Here is a tiny trained network, its code and every weight. The questions are about switching its units off for an input and a class, where a switched-off unit gives its printed mean instead of its output.

import numpy as np


def w(rows, s, z=0):
    codes = np.array(rows[::2]) - 128.0
    scale = np.full(codes.shape[1], s)
    scale[-1] = z or s
    return codes * scale


def f(y):
    return y / 2 * (1 + np.tanh(0.7978845608 * (y + 0.044715 * y**3)))


def log_softmax(a):
    a = a - a.max(-1, keepdims=True)
    return a - np.log(np.exp(a).sum(-1, keepdims=True))


def net(x, mask):
    res = np.array(x, float).reshape(1, 8) / 4 @ E
    y = f(res @ A[0][:, :-1].T + A[0][:, -1])
    res = res + np.where(mask, y, B[0][:, -1]) @ B[0][:, :-1]
    return log_softmax(res[-1] @ U[:, :-1].T + U[:, -1])


A, B = {}, {}
E = w([
[132,76,93,121,117,214,52,94,98],'x0',
[148,151,139,222,123,189,222,92,98],'x1',
[169,144,248,111,52,54,179,231,132],'x2',
[114,225,118,170,119,159,81,136,43],'x3',
[195,214,223,15,146,196,206,109,137],'x4',
[131,100,98,138,17,89,147,80,197],'x5',
[111,83,140,180,113,79,101,73,220],'x6',
[173,171,187,178,187,119,152,125,106],'x7',
],0.011)
A[0] = w([
[105,73,165,94,139,74,92,88,179,148],'n1',
[101,59,129,111,69,77,107,105,193,99],'n2',
[79,160,85,180,58,7,128,179,108,183],'n3',
[81,153,46,125,79,226,87,79,83,125],'n4',
[120,176,121,94,186,139,111,60,203,90],'n5',
[114,149,106,119,135,49,84,100,179,46],'n6',
[86,135,164,187,122,105,87,139,98,42],'n7',
[103,116,124,55,153,80,71,216,162,4],'n8',
[118,225,149,142,186,142,101,148,101,167],'n9',
[78,81,89,119,194,89,148,136,98,189],'n10',
[136,70,128,117,11,108,150,105,232,200],'n11',
[103,95,112,168,76,36,111,174,140,103],'n12',
],0.012,0.0037)
B[0] = w([
[147,174,109,109,138,128,167,84,173,200],'n1',
[114,49,94,51,61,124,159,106,79,228],'n2',
[150,58,120,104,110,90,233,58,205,245],'n3',
[134,135,29,222,126,160,67,79,120,217],'n4',
[97,104,101,119,114,86,184,90,228,174],'n5',
[128,87,131,118,121,96,187,142,119,185],'n6',
[130,150,161,88,174,111,166,131,121,170],'n7',
[89,122,140,189,179,145,87,36,176,204],'n8',
[127,99,147,88,99,74,195,152,106,208],'n9',
[140,176,94,191,179,157,134,56,206,179],'n10',
[86,47,174,42,22,1,185,88,171,250],'n11',
[113,122,116,111,103,94,190,81,161,229],'n12',
],0.0095,0.021)
U = w([
[124,177,187,45,138,88,173,203,114,57],'0',
[107,129,63,236,176,112,93,103,140,91],'1',
[112,107,87,122,132,82,168,84,156,253],'2',
[109,97,41,96,89,107,5,173,87,10],'3',
],0.012,0.0044)

Each question gives the input, the list of numbers given to net, and the class t.
The units are the neurons (one row each of A and B). Each row of codes is followed by its name. A weight is (code - 128) times the scale printed after its matrix; where a second scale follows, it is the last column's (A, B and U).
mask holds one flag per neuron, in row order. A switched-off neuron (its flag False) gives its mean, the last column of its row in B, instead of its output. The means were averaged over made-up inputs and are rounded, as every weight is.
A unit's drop is (log p(t) with every unit on - log p(t) with that unit switched off) / (log p(t) with every unit on - log p(t) with every unit switched off).
The circuit of an input: a set's keep is (log p(t) with only the set's units on - log p(t) with every unit switched off) / (log p(t) with every unit on - log p(t) with every unit switched off). Starting from all 12 units, units are removed one at a time, each time the one whose removal leaves the highest keep (on an exact tie, the one counted first), for as long as the keep stays at least 0.8.
units of the circuit, in order: the units of the circuit, biggest drop first
unit that matters most: the unit with the biggest drop
k most important neurons: the k neurons with the biggest drops, biggest first
drop when u is switched off: that unit's drop, to one decimal
input [-2,7,-7,-2,3,-3,1,-2], class 1: unit that matters most	n11
input [-3,1,-8,7,6,-6,-7,-1], class 1: 3 most important neurons	(n4, n11, n3)
input [8,-8,4,5,2,1,5,6], class 0: units of the circuit, in order	(n4, n3, n10)
input [1,4,-4,-5,-3,-5,6,6], class 1: units of the circuit, in order	(n11, n3)
input [1,2,-3,-1,-2,-8,8,3], class 1: 2 most important neurons	(n11, n3)
input [-2,7,8,6,0,2,3,5], class 0: 2 most important neurons	(n4, n8)
input [-8,-4,-7,-6,-7,-8,-5,-2], class 1: 2 most important neurons	(n11, n10)
input [-5,1,7,3,-6,-4,-3,8], class 0: 2 most important neurons	(n4, n7)
input [5,8,3,0,-8,-7,4,-3], class 1: drop when n11 is switched off	0.3
input [4,-2,0,2,-2,1,-6,8], class 3: drop when n11 is switched off	0.1
input [3,8,4,2,-4,-2,2,8], class 0: drop when n4 is switched off	0.2
